Each row is followed by its class.
[ 29   2   2  24 -30  -8 -45  23 -49  -8  37 -43  -6  -4 -35  17 -52  16
   0  55 -34  72 -47  30   4 -18  -4  -7  -1  46  25   1 -17 -11  52  24
 -69  -2  75 -36  -5] : Y
[ -1  40  16  -1  24  15  -4 -15 -35  19  21 -63  24  85   7   8 -37 -16
   5   3   3  29 -20  42  31  12 -30  21  13  49   8   7 -17  -6   6  -3
 -31   5  -5  -7 -11] : Q
[ 28 -17 -26 -39 -43 -18  27 -15  72  -7 -49 -58  35  52 -10 -14   1  31
  15  -2  -3  66 -73  29 -11 -32  29  15 -24  20 -47  42 -58  18   8 -64
 -51 -11 -40  47 -84] : Y
[ 40  -6  17 -11   1  -7 -66  27 -55  12  27 -50  -4   0 -31  42 -38   9
 -21  42 -38  63 -48   8   2 -16  20  -5 -10  37  38  -5 -12 -15  31  -1
 -38   7  61 -35  -8] : Y
[ 36 -28  -5 -38 -31  19  36 -43  52 -27 -58 -46   7  13  10 -12 -24   1
  -6  27  -5  46 -96  21 -13 -27  31 -13 -35 -11 -29  20 -58  -3  -9 -38
 -36  -3 -56  11 -70] : J
[  5   4   9  11 -21  14 -33  19 -54 -20  23 -37 -38 -25 -22  23 -68  12
 -19  90 -32  93 -53  22  -9 -33  -1  -7   9  52  28  -1  -5 -18  54  27
 -38   1  65 -64  10] : K
[  3  27  10  68   4  52  26 -14 -63 -24 -18 -27  20   8   6  52 -49  31
  64  80 -32  30   3  15   9 -37  11 -10  55  71  10  13 -46  -6  89   0
  89  19  68  -8  11] : K
[ 24 -31 -10 -41 -41  11  40 -44  45 -20 -62 -59   5  15   8   0  -6  20
   7  39  -2  64 -70  20 -33 -56  33   1 -28  14 -42  33 -45  -2 -13 -46
 -11 -13 -55  12 -58] : K
[ 35 -21 -27 -41 -37  -7  31 -11  58  -1 -40 -53  33  44  -4 -13 -13  28
  15  -3  -2  72 -75  20  -8 -38  31  11 -20   8 -54  46 -65   6  10 -65
 -46 -19 -49  52 -83] : Y
[ 56 -19  -2 -37 -23   1  17 -48  58 -17 -60 -52   5  39  -9  -9 -12  35
  16  25   5  17 -75  29 -19 -54  28 -10 -29  -6 -40  23 -42 -11 -12 -42
 -29 -16 -68   0 -48] : H
[  3  14 -25  -1  31  22   1 -23 -30  19  36 -54  25  73  18  -5 -45 -26
  -3  -7   8  11 -35  39  58  15 -41   2  17  38 -10  15  -7 -28  17  11
 -32 -30  -1 -26   6] : U
[ 37  10  23  79  20  45   3  -2 -70 -23  10 -10  10   4  11  35 -58  33
  81  62 -26  38   0  -1 -16 -25   9  -3  35  54   9  16 -56  -7  60   5
  52  24  42  -2 -19] : Q
[ 28   1  -9 -46 -45  -7  19   4  59 -19 -50 -39  16  33  -2 -26 -34   8
  30  18   1  73 -60  12 -31 -45  39  13 -30  -9 -49  29 -60  11  -8 -59
 -49   4 -61  32 -79] : Q
[ 30 -16 -27 -41 -52  -5  28 -12  61   0 -50 -61  36  44  -2 -14 -15  28
  16  -7  -8  64 -74  29 -19 -32  36  14 -30   5 -53  52 -63   7   6 -64
 -46 -22 -51  43 -80] : Y
[ 31  15  28  12  -6   6 -58  31 -61  -9  46 -32 -28 -10 -34  17 -85  -8
   7  58 -17  68 -43   7 -12 -31  -7  -4  -6  33  31 -18  -9 -20  26  23
 -58  17  49 -40   1] : Q
[ 28   8  30 -20   8   3 -70  37 -57  -5  31 -30 -30 -16 -26  28 -64 -17
 -14  57 -25  56 -41   4 -17 -21  10  -7 -17  25  50 -24  -9 -16   9   8
 -42  35  45 -49   3] : Q
[ 15 -14 -21 -42 -41   7  34 -20  53 -18 -64 -44  10  22  10  -4 -14  19
   5  29   3  80 -76  29 -23 -46  40  11 -17  10 -35  42 -50  10  18 -47
 -27 -15 -52  16 -59] : K
[-67  26  -8  38 113 -44 -25 -14  -5  40  36  43   8 -13 -37 -17  -9  26
  40 -11   7  61  25 -40  46  -9  16  13  13 -29   2   5  12 -12  -6 -19
  31 -12  39  34 -26] : Q
[-69  18 -16  38 114 -50 -21 -21  -5  40  41  42   9  -8 -36 -31 -25  19
  57 -16   3  67  11 -41  50 -20  16  13  12 -26 -15  -5   7 -15  -6 -16
  31   0  33  40 -35] : Q
[ 24  12   3  67  -8  29  11  -5 -62 -19   1 -31  41  32   7  39 -39  38
  81  45 -41  34  -2   5  25 -18  16   1  47  69   0  29 -58  -4  83  -7
  59  11  80  15 -10] : Y
[  9   3  -4  21 -26  16 -63  13 -37 -13  47 -33 -28  -2 -50  18 -91  15
   9  55 -16  65 -42  26  -3 -44  12 -11   0  58  20  -6 -17 -27  37  29
 -54   1  60 -46   0] : Z
[-80  21 -44  25  66 -50  -6 -21  10  48  38  22  35   7 -59 -23   3  37
  13 -32   9  44  21 -24  65 -11   8  13  25  19 -14  -3  17   2   3  -2
  15  -9  34  65 -43] : Y
[ 15  28  16  59   4  62  17 -17 -55 -37   3 -14  27   5  -1  34 -56  19
  60  71 -35  17 -13  -1  21 -17  13 -25  41  45  -8   2 -69 -12  86  -3
  63  24  66 -15   0] : J
[ 54 -35   9 -33 -17   1  18 -47  55 -28 -60 -51  -8  42   0 -15 -14  44
  23  24  -6  23 -86  15 -20 -58  22   0 -29  -8 -40  32 -42 -18 -19 -42
 -27 -27 -59   3 -48] : H
[ -8  43 -12   0 -14  42 -17 -19 -31  -4  -1 -51  17  75  -3  18 -20  -9
 -24  25  -2  45 -20  34  62  30 -20 -13  30  29 -13  12 -29 -31  39  13
 -31 -13 -16 -21 -28] : J
[ 47  -6  -4  82  -2  31  16 -17 -68 -15   8 -43  29  22  16  39 -30  45
  79  58 -43  52  -8  22  12  -7  17  -6  40  67  -2  36 -59  -5  84   2
  52   3  64  -6 -24] : Y
[  1  38 -17   3  36  21   3 -29 -37  28  38 -52  30  77  -4  24 -28  -7
  -6   2  10  34   4  43  60  19 -39   4   8  33 -17  -3 -23 -17  14   6
 -32 -26 -11 -32 -12] : G
[ 23  37  22  72  13  34   1   3 -59 -19   0  -5  32  17  -6  31 -56  19
 105  56 -20  26  18 -12  10 -30  16   0  39  56   0  11 -59  -5  70  -2
  69  34  59  15  -5] : Q
[  0  45 -36   4  -6  24 -24  -1 -13  22   4 -42  31  80  -6  -3 -15 -13
  11  -2  14  27 -22  21  66  12 -35  -1  32  40 -17  25 -17 -37  25  18
 -34 -37 -12  -6 -16] : U
[-80  10 -37  43  91 -36 -26 -43  13  40  46  27   5 -16 -61 -14 -23  48
  40  -5   8  58  22 -22  52 -34  38  10  15   0  -8  10   0 -28  -4  -5
  27 -21  50  19 -27] : Z
[ 37 -12   2 -17  -2 -16 -64  28 -51   1  32 -36 -10  -7 -25  35 -33  -2
 -12  41 -36  70 -41  10   9 -11  22 -16 -12  19  27  -1 -21 -19  38  -2
 -45   8  66 -44  -8] : Y
[  9   5   8  13 -12  23 -44  16 -56 -12  27 -33 -30 -22 -24  28 -68  15
 -21  76 -23  92 -56  23  -6 -39   6  -8   7  47  34  -3  -4 -26  52  33
 -41  -5  51 -56  10] : K
[ 17  17  -6  57   5  45  30  -7 -45 -30  12 -18  28   7  -2   7 -67  10
  79  64 -27  -4  -3  -2  30 -26 -16 -18  40  58 -24  12 -54 -20  67  -7
  71   7  72 -11  17] : U
[-61  13 -37  45 114 -44 -21 -31  16  40  58  28  26 -34 -55 -31 -16  33
  42 -29  23  40  13 -39  70 -24   3  18  20 -17 -20   5  21 -30   5  -5
  31 -26  45  22 -17] : U
[ 29   8  12  -5   7   5 -57  21 -34 -11  21 -19 -15 -23 -38  38 -58  10
  -9  66 -29  67 -26   0   7 -16  13  -6 -27  30  28 -20 -26 -21  25   8
 -32  14  59 -73   0] : G
[-63  19 -40  38  96 -41  -6 -27  21  41  47  31  12 -32 -51 -44 -26  26
  31  -5  14  49   1 -38  76 -24   1  13  19 -25 -26  -1  15 -34   3  -7
  21 -33  50  10  -9] : U
[ 36  25   2  85  19  50  18 -22 -50 -12  13 -16  31  -3  -5  51 -62  51
  71  64 -24  39  20   4  10 -23   9  -7  29  68   3  16 -62  -9  62  16
  50   1  52 -26 -19] : G
[ 38 -31 -22 -36 -17  14  18 -26  58  -5 -41 -52  26  25  -2 -20 -19  10
  20   5  11  39 -91   3  -8 -41  17   9 -34  10 -44  39 -42 -14 -23 -47
 -29 -32 -55  26 -58] : U
[ 44   6  14  12 -12   1 -53   0 -46 -30  33 -22 -30  -7 -37   8 -80  17
   5  68 -12  34 -54  28   5 -44  -7 -28   1  12  14 -10 -10 -34  48  29
 -66 -10  37 -69  25] : H
[  3  16 -20   0  24  24  -1 -22 -23  13  38 -48  32  73  13  -7 -34 -23
  -4 -20  11  12 -36  40  60  18 -47   4  15  34 -16  13  -9 -24  16  10
 -29 -29  -5 -24   5] : U
[ 32  31   9  66   7  34  11 -26 -53 -32  -7 -11  24  20  -6  26 -44  49
  93  70 -23 -10   5   6  25 -41  17  -9  51  41 -11  16 -57 -24  84   9
  66  14  58 -26  27] : H
[ 25  -8  -2  23  -8  12 -42  10 -46 -20  57 -36 -22 -28 -31  -8 -95  -1
   8  59 -16  55 -65  11  13 -30 -22  -8  -4  34   9  -5  -3 -39  36  26
 -51 -15  65 -63  19] : U
[ 45  -7 -19 -39 -36 -12  18 -19  77 -17 -59 -27  16  39  -9 -19 -28  35
  22  11   7  46 -71  17 -19 -48  44   6 -22  -9 -60  41 -47   3  16 -43
 -52 -16 -71   9 -60] : H
[ 43   4   4  65  -3  56  20 -33 -59 -46  14 -21  13 -24  10  43 -54  28
  55  75 -26  39 -19   5   2 -18  19 -26  43  48   1  19 -70 -11  81  16
  40  18  47 -33 -24] : J
[ -6   9 -18  -2  21  29 -16 -26 -32  18  45 -58   6  90   2  11 -30  -6
   1  -3   3  37 -26  55  40   9 -17  -2  12  58  -8  20 -21 -15  11   8
 -30 -24   1 -23  -7] : Z
[ 50   3  23 -16  25  -6 -71   9 -53 -11  32 -34 -29 -15 -30  28 -56  10
   0  51 -25  13 -40  14   0 -39  16 -26  -3   9  42 -14  -3 -29  27  23
 -29  14  47 -72  27] : H
[ 40  24   5  72   6  60  14 -23 -42 -29  15 -27  25 -10  -2  40 -54  31
  41  62 -25  34 -10  23   4 -11  20 -22  37  62   9   5 -58  -1  89  26
  38  30  48 -32 -21] : J
[ 31   2  -3  69  -1  48   2 -26 -50 -16  27 -20   3   8  -7  46 -72  43
  74  58 -14  32   0   4   1 -44  30  -4  47  90  11  27 -55 -13  63  17
  48   6  61 -24 -12] : Z
[ 19  23  -2   7  37   8  -8 -44 -23  12  17 -47   8  89   9   9 -24   4
   1 -11   8  -7 -23  53  51   5 -37  -5  25  21  -8  11  -3 -27  24  18
 -32 -19 -22 -34   7] : H
[ -8  20 -20  -1  18  26  -1 -45 -48  -1  38 -43  16  64  11  10 -39 -23
 -25  18   0  37 -31  48  58  30 -22 -16  19  13 -22   2 -29 -21  41  12
 -49 -18 -12 -48 -18] : J
[ -5  32 -21  -5 -19  10 -30  -2 -31  19  -5 -64  36 110   8  12  11   4
   2 -24  -9  40 -16  42  59  28 -20   4  26  39   0  34 -15 -16  23   1
 -28 -28  -3  18 -29] : Y
[ 42  12  -7  73  20  52  10 -19 -53   0  27 -29  22  -5   5  24 -70  25
  63  55 -14  19 -19  -6  16 -29   1  -5  42  65  -1  26 -41 -32  61  15
  48 -11  52 -27   4] : U
[-81  13 -49  20  83 -28 -10 -19  11  28  52  39  32 -12 -49 -39 -26  13
  19 -24  23  13  12 -34  64 -18  -5   1  15  -2 -25  -8  27 -12  -4  -3
  20 -24  26  39 -11] : U
[ 21 -39  -1 -39 -24  16  39 -43  29 -21 -51 -60   9  20   3   8  -6  24
   5  44  -7  67 -74  18 -29 -57  28   0 -30  13 -47  29 -45   0 -11 -54
   0 -21 -51  18 -58] : K
[  5  48   4   1  -7  24 -33   8 -51  21  -5 -41  22  86  18  19 -18 -23
  13  -1   4  40  -8  26  37  20 -18   9  25  27  17  20 -19 -25   8  18
 -30  -5 -24   2 -19] : Q
[ 25  15  -6  73  14  49  14  -3 -56 -21  15 -12  30   2   0  21 -55  21
  87  68 -20   9 -10 -14  25 -26  -5  -5  46  60 -15  19 -56 -25  80  -2
  65   3  73  -9  19] : U
[-71  29  -8  40 109 -37 -28 -19  -1  45  36  36  18  -9 -45 -21 -17  33
  37 -17  12  57  23 -34  45 -16  19  19  10 -12   5  -2  14 -14 -12 -10
  32  -1  26  47 -31] : Q
[ 33 -22  16 -41 -23  14  12 -23  36 -17 -44 -43  12  41   8 -14 -33   7
  20  22  -2  54 -70   4 -37 -44  25   3 -40  13 -31  24 -52  -3 -37 -58
 -30   3 -60  40 -67] : Q
[ 34   4  31 -17  16   0 -74  49 -50  -3  20 -18 -28 -10 -23  26 -61 -15
  -4  50 -32  59 -39  -1 -20 -18  19 -10 -23  18  44 -21 -12 -12  16   3
 -33  36  43 -41  -3] : Q
[ 34   3   4  -6  11  -2 -61  31 -57  -7  34 -12  -9 -28 -38  42 -72   2
   6  62 -27  73 -22  -7  10 -20  17 -13 -21  27  18 -17 -28 -15  32  17
 -37  13  45 -59 -13] : G
[-67  29 -36  28  85 -44  -4 -45  18  29  26  33   9  -2 -59 -30  -9  51
  23 -10  27   8  25 -18  66 -26  13   7  27 -13 -13  -1  30 -16   6  10
  25 -21  12  20  -6] : H
[ 25  -2  -6  22 -10  12 -41  20 -43  -9  42 -29 -18 -28 -38  -3 -96  -4
   4  71 -16  54 -66   7  12 -30 -18 -10  -4  39  10  -7  -9 -37  41  26
 -53 -12  57 -55  14] : U
[ 65  -1  11  70  13  44   8 -35 -58 -38   5 -24  -4   7   5  34 -60  57
  76  81 -29  16 -12  12   4 -41  15 -25  44  50  -3  23 -49 -27  75  18
  60   4  42 -45   2] : H
[ 22   0  -5  16 -12  14 -40  24 -36  -8  54 -21 -14 -27 -38   2 -91  -6
  -7  52 -10  49 -62  -4   5 -31 -25  -4   1  50   7  -8  -4 -32  37  32
 -62  -9  56 -51  13] : U
[  6  22  17  66   6  57  19  -7 -82 -25   1 -17  26   0  15  57 -49  38
  64  77 -34  41   9  -3   8 -37  23  -1  59  65   3  24 -47  -7  90   5
  88   7  65 -12  13] : K
[ 44 -14  19  -5  -1  -8 -71  30 -50  -4  26 -25 -10  -4 -26  43 -34  14
 -18  40 -37  62 -40   5   4  -9  15 -14 -10  28  38   3 -19 -17  42   4
 -44   3  66 -41  -7] : Y
[-85  15 -40  20  76 -28  -7 -17  16  21  48  31  29 -17 -50 -45 -35  18
  16 -24  20  16  10 -34  62 -19 -11   6  15   6 -19  -2  29 -14 -10  -5
  21 -20  34  44  -9] : U
[ 31  10  30 -14   0   4 -72  44 -67  -6  29 -28 -20 -14 -33  31 -66 -15
  -3  65 -31  62 -37   0 -16 -22  13  -8 -19  26  37 -24 -16 -16  15  13
 -35  33  41 -44  -6] : Q
[  9   7   9  10 -11  17 -36  17 -44  -9  35 -27 -36 -31 -35  30 -66  16
 -29  67  -9  83 -49  16  -6 -43   4   0   9  46  33  -6   5 -15  54  33
 -43  -5  53 -56  14] : K
[ 62  11  12  75  24  37  13 -38 -52 -22   3 -29   3  10   5  38 -60  55
  83  57 -16   0  -7  10   7 -42  11 -10  54  53   2  26 -42 -24  77  15
  63   9  39 -32   4] : H
